Here is a tiny trained network, its code and every weight. The questions are about switching its units off for an input and a class, where a switched-off unit gives its printed mean instead of its output.

import numpy as np


def w(rows, s, z=0):
    codes = np.array(rows[::2]) - 128.0
    scale = np.full(codes.shape[1], s)
    scale[-1] = z or s
    return codes * scale


def norm(h):
    return h / np.sqrt((h * h).mean(-1, keepdims=True) + 1e-5)


def f(y):
    return np.maximum(y, 0)


def log_softmax(a):
    a = a - a.max(-1, keepdims=True)
    return a - np.log(np.exp(a).sum(-1, keepdims=True))


def net(x, mask):
    res = np.array(x, float).reshape(1, 3) / 4 @ E
    u = 0
    for l in range(4):
        y = f(norm(res) @ A[l][:, :-1].T + A[l][:, -1])
        res = res + np.where(mask[u : u + 7], y, B[l][:, -1]) @ B[l][:, :-1]
        u += 7
    return log_softmax(norm(res)[-1] @ U[:, :-1].T + U[:, -1])


A, B = {}, {}
E = w([
[110,168,47,191,131],'x0',
[172,151,166,254,20],'x1',
[39,43,62,73,175],'x2',
],0.0053)
A[0] = w([
[191,251,169,157,160,160],'L0N1',
[144,124,63,139,135,113],'L0N2',
[100,153,115,174,186,143],'L0N3',
[103,140,112,156,152,7],'L0N4',
[143,109,137,64,141,187],'L0N5',
[172,127,70,163,125,27],'L0N6',
[173,183,142,152,129,90],'L0N7',
],0.012,0.0019)
B[0] = w([
[87,176,102,174,63,255],'L0N1',
[134,76,121,100,103,172],'L0N2',
[255,146,103,171,14,176],'L0N3',
[115,125,83,123,143,147],'L0N4',
[199,155,215,202,180,204],'L0N5',
[97,111,189,124,177,166],'L0N6',
[143,181,97,88,28,197],'L0N7',
],0.0069,0.0075)
A[1] = w([
[179,88,22,77,140,53],'L1N1',
[169,99,203,109,200,118],'L1N2',
[165,220,166,122,103,73],'L1N3',
[165,230,3,70,101,229],'L1N4',
[108,63,169,204,137,248],'L1N5',
[123,182,254,177,182,104],'L1N6',
[160,96,213,145,107,157],'L1N7',
],0.0067,0.0019)
B[1] = w([
[166,54,188,156,91,182],'L1N1',
[196,192,1,59,219,200],'L1N2',
[152,158,199,140,125,205],'L1N3',
[92,11,186,163,101,253],'L1N4',
[124,134,71,92,176,186],'L1N5',
[115,139,104,128,178,198],'L1N6',
[113,103,64,115,161,184],'L1N7',
],0.0077,0.0056)
A[2] = w([
[183,106,22,225,89,254],'L2N1',
[130,180,156,45,149,63],'L2N2',
[118,102,68,255,128,137],'L2N3',
[97,194,112,107,3,115],'L2N4',
[118,167,35,69,120,130],'L2N5',
[130,157,43,132,104,190],'L2N6',
[117,120,120,141,36,19],'L2N7',
],0.007,0.0012)
B[2] = w([
[154,190,251,96,99,254],'L2N1',
[188,213,47,189,109,157],'L2N2',
[55,77,190,64,224,215],'L2N3',
[144,204,76,61,4,236],'L2N4',
[120,146,180,131,71,170],'L2N5',
[185,170,229,69,235,169],'L2N6',
[216,192,40,99,161,214],'L2N7',
],0.0045,0.0057)
A[3] = w([
[142,163,206,81,167,8],'L3N1',
[143,98,130,169,82,20],'L3N2',
[164,111,168,93,173,186],'L3N3',
[87,145,183,68,127,180],'L3N4',
[145,56,86,110,113,196],'L3N5',
[157,129,165,183,136,96],'L3N6',
[161,107,2,74,130,200],'L3N7',
],0.0098,0.0014)
B[3] = w([
[98,63,68,133,140,198],'L3N1',
[113,138,108,80,201,211],'L3N2',
[79,156,80,76,73,253],'L3N3',
[64,110,36,254,95,174],'L3N4',
[204,159,155,76,138,215],'L3N5',
[93,53,135,109,230,183],'L3N6',
[148,225,147,211,161,244],'L3N7',
],0.008,0.0041)
U = w([
[155,211,180,169,15,213],'0',
[176,209,75,94,241,170],'1',
[23,69,38,149,103,71],'2',
[96,105,214,205,186,2],'3',
[180,8,187,39,133,144],'4',
],0.016,0.0063)

Each question gives the input, the list of numbers given to net, and the class t.
The units are the neurons (one row each of A and B). Each row of codes is followed by its name. A weight is (code - 128) times the scale printed after its matrix; where a second scale follows, it is the last column's (A, B and U).
mask holds one flag per neuron, layer by layer. A switched-off neuron (its flag False) gives its mean, the last column of its row in B, instead of its output. The means were averaged over made-up inputs and are rounded, as every weight is.
A unit's drop is (log p(t) with every unit on - log p(t) with that unit switched off) / (log p(t) with every unit on - log p(t) with every unit switched off).
most important unit: the unit with the biggest drop
top k neurons: the k neurons with the biggest drops, biggest first
top k neurons in layer l: the k neurons of layer l with the biggest drops, biggest first
drop of u: that unit's drop, to one decimal
input [6,-7,6], class 4: most important unit	L1N1
input [3,4,8], class 4: top 3 neurons	[L0N5, L1N1, L0N1]
input [5,-4,-3], class 0: top 2 neurons in layer 0	[L0N1, L0N3]
input [-8,7,3], class 2: top 3 neurons	[L0N7, L1N4, L0N5]
input [-5,8,3], class 2: top 3 neurons	[L0N1, L0N7, L0N3]
input [-4,8,3], class 2: top 3 neurons in layer 0	[L0N1, L0N3, L0N7]
input [6,-3,-2], class 4: top 3 neurons	[L1N4, L0N2, L3N7]
input [7,5,3], class 2: top 3 neurons	[L2N3, L0N6, L2N1]
input [3,4,5], class 2: top 4 neurons	[L0N7, L1N4, L0N6, L2N1]
input [-2,4,5], class 2: top 2 neurons	[L0N5, L1N4]
input [-2,7,3], class 2: top 2 neurons	[L0N1, L3N4]
input [8,-5,-4], class 0: top 2 neurons in layer 0	[L0N3, L0N1]
input [-2,5,7], class 2: top 2 neurons in layer 0	[L0N5, L0N7]
input [2,2,6], class 4: top neuron in layer 0	[L0N5]
input [6,-7,-5], class 0: top 2 neurons in layer 0	[L0N1, L0N3]
input [-8,0,8], class 1: drop of L2N5	0.0
input [3,-7,-6], class 0: drop of L0N1	1.0
input [-1,1,2], class 1: drop of L0N1	1.9
